Below is a small trained network, with its code and all its weights. Each question gives an input and a target symbol and asks what happens when units are switched off, that is, made to give their printed mean instead of their output.

import numpy as np


def w(rows, s, z=0):
    codes = np.array(rows[::2]) - 128.0
    scale = np.full(codes.shape[1], s)
    scale[-1] = z or s
    return codes * scale


def f(y):
    return np.maximum(y, 0)


def softmax(a):
    e = np.exp(a - a.max(-1, keepdims=True))
    return e / e.sum(-1, keepdims=True)


def log_softmax(a):
    a = a - a.max(-1, keepdims=True)
    return a - np.log(np.exp(a).sum(-1, keepdims=True))


def net(x, mask):
    ids = ['βδζημξσω'.index(c) for c in x.split()]
    T = len(ids)
    res = E[ids] + P[:T]
    u = 0
    for l in range(2):
        r = res
        for j in range(3):
            rows = slice(3 * j, 3 * j + 3)
            q, k, v = (r @ M[l][rows].T for M in (Q, K, V))
            z = softmax(np.where(np.tri(T) > 0, q @ k.T / 3**0.5, -1e9)) @ v
            o = O[l][rows]
            res = res + np.where(mask[u + j], z, o[:, -1]) @ o[:, :-1]
        u += 3
        y = f(res @ A[l][:, :-1].T + A[l][:, -1])
        res = res + np.where(mask[u : u + 8], y, B[l][:, -1]) @ B[l][:, :-1]
        u += 8
    return log_softmax(res[-1] @ U[:, :-1].T + U[:, -1])


Q, K, V, O, A, B = {}, {}, {}, {}, {}, {}
E = w([
[76,213,69,62],'β',
[186,100,52,237],'δ',
[209,227,219,145],'ζ',
[150,96,89,112],'η',
[153,154,235,83],'μ',
[173,40,109,171],'ξ',
[136,166,114,98],'σ',
[130,133,150,249],'ω',
],0.016)
P = w([
[2,79,94,241],'0',
[150,246,127,132],'1',
[148,222,141,117],'2',
[160,184,138,119],'3',
[152,171,134,111],'4',
[138,163,137,108],'5',
[184,146,144,104],'6',
[169,143,123,98],'7',
[142,135,105,111],'8',
[162,134,105,110],'9',
[250,72,189,85],'10',
[175,125,73,118],'11',
[189,124,77,121],'12',
[222,79,125,101],'13',
],0.0058)
Q[0] = w([
[182,129,251,5],'L0H1',
[174,15,136,175],'L0H1',
[174,197,164,63],'L0H1',
[50,210,55,141],'L0H2',
[75,183,174,204],'L0H2',
[159,157,1,149],'L0H2',
[147,241,85,54],'L0H3',
[203,145,223,168],'L0H3',
[147,139,109,236],'L0H3',
],0.0068)
K[0] = w([
[115,142,209,55],'L0H1',
[89,176,114,121],'L0H1',
[75,162,174,176],'L0H1',
[124,115,94,131],'L0H2',
[200,101,126,201],'L0H2',
[166,75,24,81],'L0H2',
[177,127,106,9],'L0H3',
[73,107,100,97],'L0H3',
[129,93,202,82],'L0H3',
],0.011)
V[0] = w([
[61,149,107,110],'L0H1',
[80,109,123,135],'L0H1',
[139,75,170,131],'L0H1',
[163,149,86,89],'L0H2',
[97,79,194,106],'L0H2',
[119,8,98,147],'L0H2',
[136,190,220,130],'L0H3',
[123,144,166,189],'L0H3',
[46,77,180,160],'L0H3',
],0.012)
O[0] = w([
[151,57,37,105,53],'L0H1',
[103,67,99,122,77],'L0H1',
[170,130,133,175,95],'L0H1',
[142,122,253,66,154],'L0H2',
[19,97,85,75,2],'L0H2',
[166,59,161,77,72],'L0H2',
[132,99,218,85,185],'L0H3',
[166,127,140,171,169],'L0H3',
[27,110,108,171,41],'L0H3',
],0.006,0.0073)
A[0] = w([
[95,148,97,53,32],'L0N1',
[139,207,92,86,2],'L0N2',
[76,214,50,2,250],'L0N3',
[165,83,58,221,224],'L0N4',
[91,69,100,200,95],'L0N5',
[17,197,202,125,111],'L0N6',
[162,203,123,171,188],'L0N7',
[129,101,39,78,52],'L0N8',
],0.0093,0.0026)
B[0] = w([
[109,63,178,206,137],'L0N1',
[72,102,107,116,166],'L0N2',
[139,182,231,135,168],'L0N3',
[113,229,152,30,210],'L0N4',
[147,157,101,109,142],'L0N5',
[190,2,60,124,166],'L0N6',
[162,88,155,84,246],'L0N7',
[11,83,142,153,132],'L0N8',
],0.0088,0.014)
Q[1] = w([
[75,103,71,115],'L1H1',
[98,170,84,154],'L1H1',
[44,132,38,192],'L1H1',
[150,130,55,71],'L1H2',
[118,143,101,66],'L1H2',
[192,196,232,1],'L1H2',
[168,91,162,56],'L1H3',
[75,98,121,135],'L1H3',
[154,183,175,64],'L1H3',
],0.0093)
K[1] = w([
[136,92,201,130],'L1H1',
[139,64,167,209],'L1H1',
[235,42,129,142],'L1H1',
[52,146,171,153],'L1H2',
[130,130,117,137],'L1H2',
[123,165,68,41],'L1H2',
[96,148,115,250],'L1H3',
[120,185,215,157],'L1H3',
[129,110,96,130],'L1H3',
],0.013)
V[1] = w([
[226,151,127,60],'L1H1',
[68,157,101,26],'L1H1',
[159,139,90,62],'L1H1',
[80,222,160,254],'L1H2',
[154,169,56,98],'L1H2',
[139,110,39,178],'L1H2',
[125,135,53,116],'L1H3',
[181,182,155,190],'L1H3',
[156,161,208,110],'L1H3',
],0.0078)
O[1] = w([
[173,152,202,189,202],'L1H1',
[33,98,162,114,255],'L1H1',
[134,116,142,192,180],'L1H1',
[113,137,254,91,122],'L1H2',
[83,104,99,197,253],'L1H2',
[168,132,139,139,46],'L1H2',
[125,97,185,164,105],'L1H3',
[27,226,127,150,169],'L1H3',
[140,168,71,88,205],'L1H3',
],0.0079,0.0099)
A[1] = w([
[124,119,2,140,4],'L1N1',
[117,97,102,60,48],'L1N2',
[165,150,165,125,197],'L1N3',
[160,75,166,146,49],'L1N4',
[142,99,159,177,184],'L1N5',
[171,68,44,162,73],'L1N6',
[89,109,106,48,54],'L1N7',
[92,82,165,69,115],'L1N8',
],0.0096,0.0026)
B[1] = w([
[120,91,220,111,154],'L1N1',
[254,112,90,210,185],'L1N2',
[24,44,146,96,254],'L1N3',
[176,159,180,236,178],'L1N4',
[103,47,5,143,217],'L1N5',
[117,118,239,138,140],'L1N6',
[94,245,102,241,202],'L1N7',
[174,67,88,55,188],'L1N8',
],0.0062,0.0091)
U = w([
[96,137,194,11,68],'β',
[112,199,131,176,71],'δ',
[111,100,78,65,188],'ζ',
[244,254,202,64,104],'η',
[123,150,33,43,254],'μ',
[125,51,81,49,207],'ξ',
[245,134,174,83,25],'σ',
[134,146,144,24,108],'ω',
],0.0046,0.0033)

Each question gives the input, a string of symbols that net reads in full, and the target symbol t.
The units are the heads (3 rows each of Q, K, V and O) and the neurons (one row each of A and B). Each row of codes is followed by its name. A weight is (code - 128) times the scale printed after its matrix; where a second scale follows, it is the last column's (O, A, B and U).
mask holds one flag per unit, layer by layer, with each layer's heads first. A switched-off unit (its flag False) gives its mean, the last column of its rows in O or B, instead of its output. The means were averaged over made-up inputs and are rounded, as every weight is.
A unit's drop is (log p(t) with every unit on - log p(t) with that unit switched off) / (log p(t) with every unit on - log p(t) with every unit switched off).
The circuit of an input: a set's keep is (log p(t) with only the set's units on - log p(t) with every unit switched off) / (log p(t) with every unit on - log p(t) with every unit switched off). Starting from the 12 units with the biggest drops (on a tie, the unit counted first), units are removed one at a time, each time the one whose removal leaves the highest keep (on an exact tie, the one counted first), for as long as the keep stays at least 0.8.
circuit, biggest first: the units of the circuit, biggest drop first
top k neurons: the k neurons with the biggest drops, biggest first
top k neurons in layer l: the k neurons of layer l with the biggest drops, biggest first
input μ μ δ δ ζ δ δ δ ω δ μ, target σ: top 3 neurons : [L0N6, L0N4, L1N4]
input ζ ζ δ β ζ δ δ δ η ζ ζ μ δ ξ, target η: circuit, biggest first : [L1H1, L0N4, L0N6]
input β η ζ δ ω ω ζ ω, target μ: top 2 neurons in layer 0 : [L0N3, L0N8]
input ζ ζ β δ ζ δ σ η μ μ δ δ η, target η: circuit, biggest first : [L1H1, L0N6, L0H3]
input ζ ω δ δ β σ ζ ζ δ δ, target η: circuit, biggest first : [L0N4, L1H1, L0N6]
input η η ζ μ ζ δ ζ δ ζ σ, target ξ: top 2 neurons : [L0N4, L0N7]
input μ δ δ η ζ δ δ δ η δ μ δ δ, target σ: top 4 neurons : [L0N6, L0N4, L1N4, L0N3]
input δ δ ξ β δ β, target δ: top 3 neurons : [L0N4, L0N5, L0N3]
input ω ζ ω δ ζ ω δ ζ ω ζ, target β: top 2 neurons in layer 0 : [L0N4, L0N7]
input μ ζ δ ω μ, target σ: top 3 neurons in layer 0 : [L0N6, L0N4, L0N7]
input η ζ ζ δ β, target ξ: top 2 neurons in layer 0 : [L0N7, L0N4]
input β η ω μ σ η σ, target μ: top 3 neurons : [L0N3, L0N8, L0N1]
input ω η β β μ δ δ δ β, target β: top 3 neurons in layer 0 : [L0N3, L0N5, L0N4]
input β η ζ σ ω ζ δ ζ ζ ξ μ μ, target μ: top 2 neurons : [L0N3, L1N7]
input ω μ ζ δ δ ω δ η σ δ ζ σ, target β: top 4 neurons in layer 0 : [L0N4, L0N6, L0N5, L0N7]
input ζ δ δ ζ δ δ ζ ζ ζ ξ β β, target η: top 3 neurons : [L0N3, L1N5, L0N4]
input ζ δ ζ μ β ζ ω δ μ β, target η: top 2 neurons in layer 1 : [L1N5, L1N8]
input μ δ ω, target σ: top 2 neurons in layer 1 : [L1N4, L1N7]
input β δ ζ ζ β δ δ β δ ω δ, target μ: top neuron in layer 1 : [L1N4]
input δ μ δ ξ ω η, target δ: top 2 neurons : [L0N4, L0N5]
input β ζ ω δ μ μ β δ δ ξ, target μ: top 3 neurons in layer 0 : [L0N3, L0N8, L0N1]
input β ω δ ω, target μ: top 2 neurons in layer 0 : [L0N3, L0N7]
